Below is a small trained network, with its code and all its weights. Each question gives an input and a class and asks what happens when units are switched off, that is, made to give their printed mean instead of their output.

import numpy as np


def w(rows, s, z=0):
    codes = np.array(rows[::2]) - 128.0
    scale = np.full(codes.shape[1], s)
    scale[-1] = z or s
    return codes * scale


def f(y):
    return y / 2 * (1 + np.tanh(0.7978845608 * (y + 0.044715 * y**3)))


def log_softmax(a):
    a = a - a.max(-1, keepdims=True)
    return a - np.log(np.exp(a).sum(-1, keepdims=True))


def net(x, mask):
    res = np.array(x, float).reshape(1, 4) / 4 @ E
    y = f(res @ A[0][:, :-1].T + A[0][:, -1])
    res = res + np.where(mask, y, B[0][:, -1]) @ B[0][:, :-1]
    return log_softmax(res[-1] @ U[:, :-1].T + U[:, -1])


A, B = {}, {}
E = w([
[138,134,2,29,131,114,83],'x0',
[149,62,155,110,234,34,113],'x1',
[146,204,182,119,200,178,23],'x2',
[242,97,183,99,43,105,54],'x3',
],0.0098)
A[0] = w([
[105,92,125,136,208,86,130,108],'neuron 1',
[68,164,29,66,162,112,112,157],'neuron 2',
[162,121,79,88,121,127,97,67],'neuron 3',
[150,158,82,48,144,123,152,14],'neuron 4',
[132,135,154,89,148,182,113,41],'neuron 5',
[171,146,124,115,66,199,144,94],'neuron 6',
[72,184,112,128,79,206,171,93],'neuron 7',
[74,152,54,110,168,145,144,143],'neuron 8',
[215,90,131,116,55,109,74,195],'neuron 9',
[131,155,116,170,160,129,66,69],'neuron 10',
[97,177,175,125,196,143,59,138],'neuron 11',
[125,78,102,131,104,111,176,64],'neuron 12',
[166,88,153,84,105,135,177,3],'neuron 13',
[97,129,253,213,153,149,202,34],'neuron 14',
[167,108,126,138,179,72,146,59],'neuron 15',
[47,138,138,178,177,132,183,229],'neuron 16',
[139,99,105,127,109,145,168,52],'neuron 17',
[134,205,150,123,141,146,100,109],'neuron 18',
[104,42,95,157,91,107,187,148],'neuron 19',
[177,58,173,85,168,82,127,109],'neuron 20',
],0.014,0.0054)
B[0] = w([
[37,250,146,58,111,149,135,193],'neuron 1',
[195,115,150,123,57,151,124,226],'neuron 2',
[229,147,152,143,90,75,126,170],'neuron 3',
[216,208,109,218,97,14,252,165],'neuron 4',
[146,111,49,163,163,80,249,146],'neuron 5',
[44,210,100,79,181,96,173,185],'neuron 6',
[61,205,114,42,146,91,150,214],'neuron 7',
[146,102,221,71,137,215,151,204],'neuron 8',
[115,72,205,34,131,223,168,232],'neuron 9',
[150,96,67,185,176,110,165,162],'neuron 10',
[120,51,38,161,177,201,88,224],'neuron 11',
[172,93,83,187,185,93,98,171],'neuron 12',
[164,120,87,86,180,151,193,143],'neuron 13',
[254,180,139,180,51,113,174,252],'neuron 14',
[77,233,87,160,138,87,165,166],'neuron 15',
[136,72,187,44,131,226,136,246],'neuron 16',
[98,142,51,192,192,71,192,149],'neuron 17',
[108,87,73,138,218,126,110,178],'neuron 18',
[113,48,35,160,195,156,33,213],'neuron 19',
[50,198,119,76,119,158,145,197],'neuron 20',
],0.0089,0.016)
U = w([
[43,227,113,88,144,132,148,145],'0',
[146,42,36,155,193,139,120,132],'1',
[249,151,145,142,68,130,148,129],'2',
[125,73,199,69,133,168,141,61],'3',
[99,101,144,96,67,172,73,250],'4',
[98,153,124,172,126,83,101,96],'5',
[96,143,104,189,115,82,106,99],'6',
],0.014,0.012)

Each question gives the input, the list of numbers given to net, and the class t.
The units are the neurons (one row each of A and B). Each row of codes is followed by its name. A weight is (code - 128) times the scale printed after its matrix; where a second scale follows, it is the last column's (A, B and U).
mask holds one flag per neuron, in row order. A switched-off neuron (its flag False) gives its mean, the last column of its row in B, instead of its output. The means were averaged over made-up inputs and are rounded, as every weight is.
A unit's drop is (log p(t) with every unit on - log p(t) with that unit switched off) / (log p(t) with every unit on - log p(t) with every unit switched off).
The circuit of an input: a set's keep is (log p(t) with only the set's units on - log p(t) with every unit switched off) / (log p(t) with every unit on - log p(t) with every unit switched off). Starting from the 12 units with the biggest drops (on a tie, the unit counted first), units are removed one at a time, each time the one whose removal leaves the highest keep (on an exact tie, the one counted first), for as long as the keep stays at least 0.8.
units of the circuit, in order: the units of the circuit, biggest drop first
most important unit: the unit with the biggest drop
top k neurons: the k neurons with the biggest drops, biggest first
drop when u is switched off: that unit's drop, to one decimal
input [8,8,6,2], class 0: top 4 neurons : [neuron 20; neuron 1; neuron 14; neuron 15]
input [1,-3,5,-6], class 3: most important unit : neuron 8
input [1,2,3,3], class 4: units of the circuit, in order : [neuron 16; neuron 12; neuron 4; neuron 6]
input [6,7,-2,2], class 0: top 3 neurons : [neuron 20; neuron 14; neuron 1]
input [-3,-8,-8,6], class 0: top 3 neurons : [neuron 6; neuron 7; neuron 11]
input [3,-4,2,5], class 3: top 3 neurons : [neuron 9; neuron 14; neuron 1]
input [0,-6,-7,-6], class 1: top 2 neurons : [neuron 19; neuron 12]
input [8,0,2,-7], class 2: top 2 neurons : [neuron 4; neuron 2]
input [-4,6,-7,-1], class 1: top 4 neurons : [neuron 19; neuron 12; neuron 7; neuron 6]
input [5,-3,6,3], class 1: top 2 neurons : [neuron 14; neuron 18]
input [-8,-2,8,3], class 1: top 2 neurons : [neuron 11; neuron 18]
input [-2,-2,-7,8], class 3: top 2 neurons : [neuron 9; neuron 11]
input [-6,-4,0,-8], class 3: top 2 neurons : [neuron 16; neuron 7]
input [5,-5,0,-8], class 3: top 2 neurons : [neuron 8; neuron 2]
input [-7,-8,-4,6], class 0: most important unit : neuron 6
input [6,-1,-1,8], class 3: drop when neuron 9 is switched off : 4.2
input [2,8,5,-2], class 0: drop when neuron 1 is switched off : 0.9
input [-5,5,3,5], class 0: drop when neuron 15 is switched off : 0.4
